Below is a small trained network, with its code and all its weights. Each question gives an input and a target symbol and asks what happens when units are switched off, that is, made to give their printed mean instead of their output.

import numpy as np


def w(rows, s, z=0):
    codes = np.array(rows[::2]) - 128.0
    scale = np.full(codes.shape[1], s)
    scale[-1] = z or s
    return codes * scale


def f(y):
    return y / 2 * (1 + np.tanh(0.7978845608 * (y + 0.044715 * y**3)))


def softmax(a):
    e = np.exp(a - a.max(-1, keepdims=True))
    return e / e.sum(-1, keepdims=True)


def log_softmax(a):
    a = a - a.max(-1, keepdims=True)
    return a - np.log(np.exp(a).sum(-1, keepdims=True))


def net(x, mask):
    ids = ['γδηθμπσφω'.index(c) for c in x.split()]
    T = len(ids)
    res = E[ids] + P[:T]
    r = res
    for j in range(3):
        rows = slice(4 * j, 4 * j + 4)
        q, k, v = (r @ M[0][rows].T for M in (Q, K, V))
        z = softmax(np.where(np.tri(T) > 0, q @ k.T / 4**0.5, -1e9)) @ v
        o = O[0][rows]
        res = res + np.where(mask[j], z, o[:, -1]) @ o[:, :-1]
    y = f(res @ A[0][:, :-1].T + A[0][:, -1])
    res = res + np.where(mask[3:27], y, B[0][:, -1]) @ B[0][:, :-1]
    return log_softmax(res[-1] @ U[:, :-1].T + U[:, -1])


Q, K, V, O, A, B = {}, {}, {}, {}, {}, {}
E = w([
[53,82,138,210,196,91,188,129,210,48,146,158],'γ',
[148,150,193,176,156,162,172,170,140,183,72,64],'δ',
[144,87,132,157,139,65,76,179,58,95,76,191],'η',
[146,86,139,202,80,121,145,78,134,140,60,254],'θ',
[158,99,107,154,88,51,183,85,71,136,209,100],'μ',
[133,64,211,114,127,137,90,151,165,155,194,201],'π',
[120,202,85,72,140,163,142,134,124,103,145,171],'σ',
[34,56,151,53,74,108,163,191,133,86,118,110],'φ',
[122,155,212,168,80,100,59,132,103,60,165,149],'ω',
],0.0066)
P = w([
[71,150,144,94,158,71,147,59,147,97,90,156],'0',
[54,85,165,160,253,231,146,54,34,30,119,179],'1',
[124,132,159,112,197,110,155,82,108,74,122,160],'2',
[158,143,148,108,148,99,145,117,119,96,130,147],'3',
[156,151,140,123,118,90,143,134,129,127,139,142],'4',
[154,141,124,145,91,104,142,157,141,153,143,129],'5',
[147,137,118,161,71,103,125,172,124,178,158,131],'6',
[151,121,109,194,56,119,122,201,123,185,171,126],'7',
[146,109,106,218,47,117,120,230,106,202,182,121],'8',
],0.0033)
Q[0] = w([
[187,227,71,165,89,151,167,82,51,132,156,150],'head 1',
[126,104,75,77,113,57,181,208,56,114,58,153],'head 1',
[117,119,181,88,97,148,171,142,180,156,252,200],'head 1',
[118,67,53,96,176,178,221,106,173,186,127,117],'head 1',
[122,147,119,130,122,145,136,143,113,134,139,136],'head 2',
[124,138,130,132,162,129,130,110,121,96,129,113],'head 2',
[121,109,136,128,157,154,144,102,119,123,128,136],'head 2',
[126,129,155,123,122,129,132,144,115,126,124,121],'head 2',
[145,143,200,176,153,107,147,140,136,117,124,175],'head 3',
[124,147,96,169,162,159,121,143,136,145,129,127],'head 3',
[104,108,51,126,124,85,191,100,156,114,160,90],'head 3',
[181,146,123,147,132,107,139,78,59,141,181,132],'head 3',
],0.034)
K[0] = w([
[188,226,114,184,132,158,142,111,87,179,108,53],'head 1',
[123,102,75,86,158,89,168,174,67,118,4,99],'head 1',
[119,104,238,72,169,167,156,81,193,182,164,121],'head 1',
[128,75,53,130,135,161,207,196,174,199,176,140],'head 1',
[131,112,149,142,128,117,116,122,120,137,126,120],'head 2',
[133,111,118,117,121,126,129,127,138,126,141,161],'head 2',
[123,136,130,133,122,112,118,131,113,99,141,140],'head 2',
[131,130,127,122,148,124,150,104,118,132,124,124],'head 2',
[141,129,157,180,159,146,114,134,146,163,98,109],'head 3',
[139,150,94,142,134,142,138,120,154,137,143,136],'head 3',
[104,95,86,131,112,87,168,110,123,72,182,151],'head 3',
[180,140,113,136,137,120,131,81,87,150,152,113],'head 3',
],0.036)
V[0] = w([
[122,132,135,176,108,142,136,202,137,182,124,102],'head 1',
[127,95,159,117,167,130,114,120,151,133,78,83],'head 1',
[119,140,116,145,107,131,149,139,121,148,145,152],'head 1',
[131,102,165,119,154,139,105,143,148,136,83,78],'head 1',
[172,178,219,163,181,172,158,180,139,225,34,6],'head 2',
[186,156,152,161,118,127,195,146,139,203,104,9],'head 2',
[140,122,137,136,100,121,115,136,125,143,150,137],'head 2',
[176,106,99,151,112,116,158,129,121,156,159,103],'head 2',
[154,81,132,118,124,106,82,97,114,115,136,153],'head 3',
[130,100,141,134,113,114,107,120,111,128,133,132],'head 3',
[154,188,51,99,135,148,49,117,150,95,163,204],'head 3',
[120,202,87,55,172,164,163,120,124,114,93,127],'head 3',
],0.015)
O[0] = w([
[86,154,190,108,173,96,150,130,129,157,84,110,95],'head 1',
[163,124,126,135,141,122,120,163,173,150,100,76,113],'head 1',
[104,129,131,129,137,126,138,114,114,133,122,147,136],'head 1',
[154,132,149,132,145,112,125,164,165,142,109,65,104],'head 1',
[201,70,46,153,131,84,78,105,168,53,231,173,2],'head 2',
[126,110,67,173,117,50,80,112,177,146,199,107,20],'head 2',
[148,132,121,125,100,128,124,148,133,152,136,116,101],'head 2',
[111,142,114,175,129,100,113,128,139,191,143,75,83],'head 2',
[129,106,122,113,150,130,68,93,85,123,130,159,102],'head 3',
[130,118,128,106,136,141,108,104,108,111,122,141,120],'head 3',
[139,124,92,181,112,70,1,91,145,191,185,113,52],'head 3',
[100,132,116,178,95,79,141,204,123,185,162,126,150],'head 3',
],0.0085,0.0035)
A[0] = w([
[136,138,135,138,123,135,131,122,140,137,127,96,131],'neuron 1',
[61,83,107,87,102,91,79,89,138,121,167,110,106],'neuron 2',
[177,151,119,164,107,207,141,116,144,167,119,60,94],'neuron 3',
[124,181,196,160,87,106,29,83,107,27,168,136,131],'neuron 4',
[152,140,9,150,170,136,112,35,145,104,168,196,36],'neuron 5',
[136,72,111,168,169,40,41,138,70,97,66,196,136],'neuron 6',
[107,55,161,238,92,98,117,132,117,199,163,15,62],'neuron 7',
[188,116,149,173,121,55,127,150,115,185,188,34,177],'neuron 8',
[143,61,194,84,161,142,75,100,165,176,190,209,133],'neuron 9',
[162,105,109,183,101,115,132,53,163,160,61,233,70],'neuron 10',
[120,113,160,79,78,142,107,125,86,158,111,117,56],'neuron 11',
[202,53,109,141,50,145,112,176,119,92,190,147,132],'neuron 12',
[166,115,167,125,146,132,106,103,125,187,82,73,61],'neuron 13',
[171,128,89,96,121,109,117,76,193,76,96,168,73],'neuron 14',
[127,115,138,99,95,148,122,155,133,144,98,83,3],'neuron 15',
[120,223,53,104,181,160,111,131,131,118,159,161,172],'neuron 16',
[119,168,129,137,164,154,78,155,164,171,67,89,7],'neuron 17',
[146,12,141,217,43,18,51,139,116,166,215,96,89],'neuron 18',
[122,97,165,88,90,87,128,151,138,105,166,163,138],'neuron 19',
[161,102,101,120,108,92,173,37,58,146,155,110,133],'neuron 20',
[191,91,128,186,39,13,127,151,150,185,183,89,106],'neuron 21',
[134,178,54,30,195,138,121,76,165,89,113,78,80],'neuron 22',
[50,62,117,86,103,117,120,157,140,95,121,97,88],'neuron 23',
[169,100,87,124,127,91,85,116,138,79,212,148,135],'neuron 24',
],0.014,0.0064)
B[0] = w([
[108,118,124,137,144,171,123,155,100,100,132,140,129],'neuron 1',
[131,123,145,141,79,132,73,194,130,145,106,100,124],'neuron 2',
[110,117,146,112,152,70,127,134,130,129,127,143,139],'neuron 3',
[111,114,86,120,209,116,127,97,118,156,93,67,139],'neuron 4',
[163,95,138,162,150,112,143,173,151,111,6,158,158],'neuron 5',
[145,161,159,146,86,141,96,138,129,120,74,126,141],'neuron 6',
[77,60,128,76,115,105,91,107,100,171,109,159,158],'neuron 7',
[181,135,80,188,88,147,86,148,162,126,132,90,244],'neuron 8',
[130,97,173,151,138,117,101,128,152,104,200,182,133],'neuron 9',
[113,50,88,117,122,125,153,168,129,157,114,148,116],'neuron 10',
[135,116,97,138,113,87,95,117,149,141,185,98,254],'neuron 11',
[154,96,98,168,125,121,60,139,156,153,132,105,199],'neuron 12',
[110,118,139,133,175,143,110,174,145,116,108,160,148],'neuron 13',
[97,66,125,84,111,158,176,120,115,149,153,132,144],'neuron 14',
[101,94,132,114,114,145,82,155,117,137,157,92,124],'neuron 15',
[126,158,81,120,118,140,130,162,149,133,138,164,198],'neuron 16',
[152,83,168,129,123,131,151,99,116,90,134,88,141],'neuron 17',
[148,114,86,135,176,152,247,140,172,101,200,116,221],'neuron 18',
[120,133,140,126,160,132,143,116,121,125,93,131,160],'neuron 19',
[155,88,140,140,72,142,137,81,122,121,122,113,170],'neuron 20',
[80,125,177,88,120,110,111,98,70,145,67,199,240],'neuron 21',
[97,147,150,115,124,112,195,137,104,135,135,157,141],'neuron 22',
[133,114,144,116,121,115,135,194,124,132,129,83,128],'neuron 23',
[91,219,175,86,114,124,98,104,79,124,165,87,208],'neuron 24',
],0.02,0.0052)
U = w([
[81,138,203,77,196,113,241,143,100,76,65,178,240],'γ',
[242,105,56,238,162,184,170,182,251,76,147,58,228],'δ',
[160,153,168,179,85,117,2,152,107,137,21,134,104],'η',
[99,23,88,122,122,113,135,137,126,176,79,185,86],'θ',
[156,106,155,106,66,144,147,47,75,113,171,88,81],'μ',
[115,99,181,130,154,119,93,113,155,105,194,170,86],'π',
[88,225,64,98,99,135,116,146,122,176,182,170,169],'σ',
[96,98,143,83,104,129,111,182,117,141,157,66,3],'φ',
[97,126,100,103,198,101,109,81,106,147,116,85,71],'ω',
],0.004,0.0031)

Each question gives the input, a string of symbols that net reads in full, and the target symbol t.
The units are the heads (4 rows each of Q, K, V and O) and the neurons (one row each of A and B). Each row of codes is followed by its name. A weight is (code - 128) times the scale printed after its matrix; where a second scale follows, it is the last column's (O, A, B and U).
mask holds one flag per unit, heads first, then neurons. A switched-off unit (its flag False) gives its mean, the last column of its rows in O or B, instead of its output. The means were averaged over made-up inputs and are rounded, as every weight is.
A unit's drop is (log p(t) with every unit on - log p(t) with that unit switched off) / (log p(t) with every unit on - log p(t) with every unit switched off).
The circuit of an input: a set's keep is (log p(t) with only the set's units on - log p(t) with every unit switched off) / (log p(t) with every unit on - log p(t) with every unit switched off). Starting from the 12 units with the biggest drops (on a tie, the unit counted first), units are removed one at a time, each time the one whose removal leaves the highest keep (on an exact tie, the one counted first), for as long as the keep stays at least 0.8.
circuit, biggest first: the units of the circuit, biggest drop first
most important unit: the unit with the biggest drop
top k neurons: the k neurons with the biggest drops, biggest first
which heads matter: for each layer, one digit per head in row order, 1 if its drop is at least 0.15 and else 0, layers parted by /
input π μ φ σ π θ, target θ: circuit, biggest first => neuron 10
input δ μ σ μ θ σ σ φ, target γ: circuit, biggest first => head 3; neuron 8
input π θ δ π, target δ: which heads matter => 111
input σ σ μ φ μ ω δ ω η, target γ: top 4 neurons => neuron 8; neuron 11; neuron 12; neuron 19
input σ δ ω φ, target γ: circuit, biggest first => neuron 8; neuron 19
input σ ω μ δ, target γ: circuit, biggest first => head 3; neuron 8
input δ σ ω δ σ δ, target η: circuit, biggest first => head 2; neuron 24; neuron 5
input δ σ σ φ π μ σ μ π, target δ: circuit, biggest first => head 2; neuron 12
input δ δ σ φ δ θ μ φ, target δ: which heads matter => 110
input μ η ω π φ π δ θ ω, target δ: which heads matter => 010
input σ μ δ μ π γ σ, target δ: which heads matter => 110
input σ μ ω σ σ η, target η: circuit, biggest first => head 3; neuron 6
input μ δ σ, target γ: circuit, biggest first => neuron 22; neuron 8
input η δ σ γ π η, target δ: most important unit => head 3
input σ σ δ δ δ γ, target γ: circuit, biggest first => neuron 8; neuron 11
input σ σ δ μ σ μ ω, target γ: which heads matter => 101
input σ ω δ σ, target δ: which heads matter => 111
input μ π σ, target σ: circuit, biggest first => head 1; neuron 16
input σ σ π, target π: which heads matter => 001
input δ φ σ ω, target γ: which heads matter => 001
input π δ ω σ σ σ δ η, target η: circuit, biggest first => head 2; neuron 6
input μ δ ω σ, target γ: circuit, biggest first => head 1; neuron 22; neuron 8
input μ μ π φ δ μ φ, target δ: circuit, biggest first => neuron 21
input μ δ σ π σ σ σ μ, target δ: circuit, biggest first => head 1; neuron 8
input γ σ σ μ σ δ σ δ, target δ: top 4 neurons => neuron 21; neuron 12; neuron 24; neuron 7
input θ σ μ σ μ σ δ π μ, target η: top 4 neurons => neuron 8; neuron 18; neuron 7; neuron 21
input σ μ ω σ μ σ φ δ μ, target η: top 3 neurons => neuron 8; neuron 18; neuron 7
